Below is a small trained network, with its code and all its weights. Each question gives an input and a class and asks what happens when units are switched off, that is, made to give their printed mean instead of their output.

import numpy as np


def w(rows, s, z=0):
    codes = np.array(rows[::2]) - 128.0
    scale = np.full(codes.shape[1], s)
    scale[-1] = z or s
    return codes * scale


def norm(h):
    return h / np.sqrt((h * h).mean(-1, keepdims=True) + 1e-5)


def f(y):
    return np.maximum(y, 0)


def log_softmax(a):
    a = a - a.max(-1, keepdims=True)
    return a - np.log(np.exp(a).sum(-1, keepdims=True))


def net(x, mask):
    res = np.array(x, float).reshape(1, 5) / 4 @ E
    u = 0
    for l in range(3):
        y = f(norm(res) @ A[l][:, :-1].T + A[l][:, -1])
        res = res + np.where(mask[u : u + 12], y, B[l][:, -1]) @ B[l][:, :-1]
        u += 12
    return log_softmax(norm(res)[-1] @ U[:, :-1].T + U[:, -1])


A, B = {}, {}
E = w([
[115,149,143,167,58,118,153],'x0',
[178,49,105,113,125,165,150],'x1',
[121,83,79,124,125,77,75],'x2',
[80,127,127,2,108,160,104],'x3',
[164,97,187,166,72,91,127],'x4',
],0.0094)
A[0] = w([
[161,77,138,91,132,173,149,93],'0.n1',
[107,56,132,119,60,126,120,20],'0.n2',
[165,158,154,181,93,138,144,143],'0.n3',
[158,118,106,69,147,168,62,123],'0.n4',
[187,45,148,180,99,229,145,173],'0.n5',
[105,120,88,58,128,120,81,51],'0.n6',
[78,130,110,129,115,48,128,172],'0.n7',
[145,159,104,89,154,71,93,103],'0.n8',
[115,38,117,73,45,89,141,41],'0.n9',
[77,163,72,94,147,254,195,2],'0.n10',
[132,104,148,133,160,73,101,98],'0.n11',
[164,59,195,100,130,151,160,114],'0.n12',
],0.008,0.0053)
B[0] = w([
[129,153,194,185,94,188,125,175],'0.n1',
[151,165,114,73,76,2,162,152],'0.n2',
[101,129,148,117,58,148,75,201],'0.n3',
[73,127,132,225,94,153,119,191],'0.n4',
[175,214,66,92,149,150,89,254],'0.n5',
[82,44,113,141,93,181,63,170],'0.n6',
[167,157,198,131,128,187,129,196],'0.n7',
[119,80,148,139,162,135,141,160],'0.n8',
[149,137,76,63,69,53,143,182],'0.n9',
[65,153,142,124,103,143,221,183],'0.n10',
[98,172,77,136,164,155,171,155],'0.n11',
[177,163,144,72,97,131,114,190],'0.n12',
],0.0081,0.0062)
A[1] = w([
[70,77,126,95,109,105,61,30],'1.n1',
[87,52,121,70,104,149,93,97],'1.n2',
[70,76,164,167,254,57,119,3],'1.n3',
[160,150,96,104,147,88,102,163],'1.n4',
[118,138,88,121,81,132,74,116],'1.n5',
[106,176,170,81,194,54,85,202],'1.n6',
[148,156,113,131,237,98,54,98],'1.n7',
[67,191,144,90,90,105,158,139],'1.n8',
[82,151,59,101,186,170,195,129],'1.n9',
[92,70,129,97,143,121,68,63],'1.n10',
[77,108,105,115,128,177,248,28],'1.n11',
[192,75,65,126,141,85,196,96],'1.n12',
],0.0092,0.004)
B[1] = w([
[147,112,119,147,120,179,75,178],'1.n1',
[77,153,78,125,163,109,57,201],'1.n2',
[91,111,155,162,2,102,190,162],'1.n3',
[164,101,119,134,153,108,197,191],'1.n4',
[72,112,141,136,153,110,116,217],'1.n5',
[127,89,159,152,51,176,149,193],'1.n6',
[131,71,78,173,89,154,208,201],'1.n7',
[144,91,154,127,210,112,138,253],'1.n8',
[103,123,167,70,172,108,169,232],'1.n9',
[110,106,128,178,105,145,66,166],'1.n10',
[66,173,196,150,213,115,163,187],'1.n11',
[166,124,136,89,147,134,121,170],'1.n12',
],0.0093,0.005)
A[2] = w([
[98,113,150,166,36,125,179,117],'2.n1',
[174,92,112,92,82,66,120,15],'2.n2',
[57,94,128,135,69,163,175,108],'2.n3',
[144,82,118,121,108,94,96,59],'2.n4',
[112,183,158,213,101,62,82,70],'2.n5',
[185,93,102,130,199,154,116,49],'2.n6',
[191,120,128,188,94,76,97,172],'2.n7',
[164,129,91,87,82,86,131,80],'2.n8',
[72,96,108,140,146,136,2,3],'2.n9',
[142,162,141,164,151,154,164,86],'2.n10',
[154,149,184,142,111,137,108,93],'2.n11',
[95,156,108,237,107,79,163,79],'2.n12',
],0.01,0.0038)
B[2] = w([
[175,117,111,151,131,13,111,232],'2.n1',
[73,144,123,68,98,51,184,181],'2.n2',
[134,81,162,236,101,117,171,208],'2.n3',
[71,125,159,61,111,125,137,161],'2.n4',
[128,152,68,110,254,114,75,222],'2.n5',
[157,97,74,153,140,210,183,167],'2.n6',
[51,129,105,66,199,167,166,254],'2.n7',
[88,64,133,96,101,77,167,188],'2.n8',
[119,68,103,123,55,192,55,216],'2.n9',
[73,57,85,69,109,108,105,200],'2.n10',
[169,152,113,129,115,135,56,196],'2.n11',
[120,180,88,139,134,89,81,224],'2.n12',
],0.0082,0.0052)
U = w([
[120,94,103,36,72,23,154,165],'0',
[192,70,17,140,175,181,202,30],'1',
[151,142,253,153,107,84,57,2],'2',
[140,198,71,167,212,82,26,200],'3',
[56,43,108,134,82,195,7,152],'4',
[220,197,150,82,60,212,115,88],'5',
[48,151,186,121,200,178,203,193],'6',
[114,71,112,243,82,59,176,133],'7',
],0.017,0.0038)

Each question gives the input, the list of numbers given to net, and the class t.
The units are the neurons (one row each of A and B). Each row of codes is followed by its name. A weight is (code - 128) times the scale printed after its matrix; where a second scale follows, it is the last column's (A, B and U).
mask holds one flag per neuron, layer by layer. A switched-off neuron (its flag False) gives its mean, the last column of its row in B, instead of its output. The means were averaged over made-up inputs and are rounded, as every weight is.
A unit's drop is (log p(t) with every unit on - log p(t) with that unit switched off) / (log p(t) with every unit on - log p(t) with every unit switched off).
The circuit of an input: a set's keep is (log p(t) with only the set's units on - log p(t) with every unit switched off) / (log p(t) with every unit on - log p(t) with every unit switched off). Starting from the 12 units with the biggest drops (on a tie, the unit counted first), units are removed one at a time, each time the one whose removal leaves the highest keep (on an exact tie, the one counted first), for as long as the keep stays at least 0.8.
circuit, biggest first: the units of the circuit, biggest drop first
most important unit: the unit with the biggest drop
k most important neurons: the k neurons with the biggest drops, biggest first
top k neurons in layer l: the k neurons of layer l with the biggest drops, biggest first
drop of u: that unit's drop, to one decimal
input [5,5,-3,2,1], class 5: 2 most important neurons -> (0.n5, 0.n1)
input [0,-8,0,-6,-5], class 7: circuit, biggest first -> (1.n7, 1.n6)
input [5,-8,1,6,-4], class 4: top 2 neurons in layer 0 -> (0.n6, 0.n5)
input [-5,7,-3,2,0], class 5: circuit, biggest first -> (0.n12, 0.n1, 0.n5)
input [2,1,-6,6,6], class 5: circuit, biggest first -> (2.n10, 2.n7)
input [7,-6,6,1,-8], class 4: circuit, biggest first -> (0.n6, 2.n9)
input [3,1,-1,6,-3], class 6: circuit, biggest first -> (0.n10, 1.n11)
input [-2,-4,-1,-4,-8], class 6: circuit, biggest first -> (1.n9)
input [-5,1,7,-8,-5], class 7: circuit, biggest first -> (1.n3, 0.n5)
input [-3,-6,-3,2,2], class 2: top 2 neurons in layer 0 -> (0.n5, 0.n7)
input [6,8,3,-2,-7], class 6: 3 most important neurons -> (0.n10, 1.n9, 1.n11)
input [4,-5,6,0,1], class 3: 2 most important neurons -> (2.n5, 0.n7)
input [-6,8,-5,-6,-8], class 6: 2 most important neurons -> (0.n10, 1.n9)
input [2,7,2,-7,8], class 0: most important unit -> 2.n2
input [-7,-7,5,-1,-8], class 7: 2 most important neurons -> (1.n3, 1.n7)
input [-1,-1,-4,-1,1], class 5: 2 most important neurons -> (0.n4, 1.n2)
input [7,3,1,6,-5], class 6: top 2 neurons in layer 0 -> (0.n10, 0.n3)
input [-1,5,7,-4,3], class 1: 2 most important neurons -> (2.n6, 0.n5)
input [-2,0,-1,-6,-2], class 1: 2 most important neurons -> (0.n4, 1.n3)
input [3,5,0,-4,2], class 1: circuit, biggest first -> (0.n5)
input [-6,-3,1,-2,-1], class 7: drop of 2.n7 -> 0.0
input [-3,8,-7,6,6], class 5: drop of 0.n1 -> 0.2
input [7,0,6,-1,6], class 0: drop of 0.n9 -> 0.1
input [-7,-6,1,-8,-7], class 7: drop of 1.n3 -> 0.1
input [4,-5,-6,0,5], class 3: 2 most important neurons -> (2.n5, 1.n9)
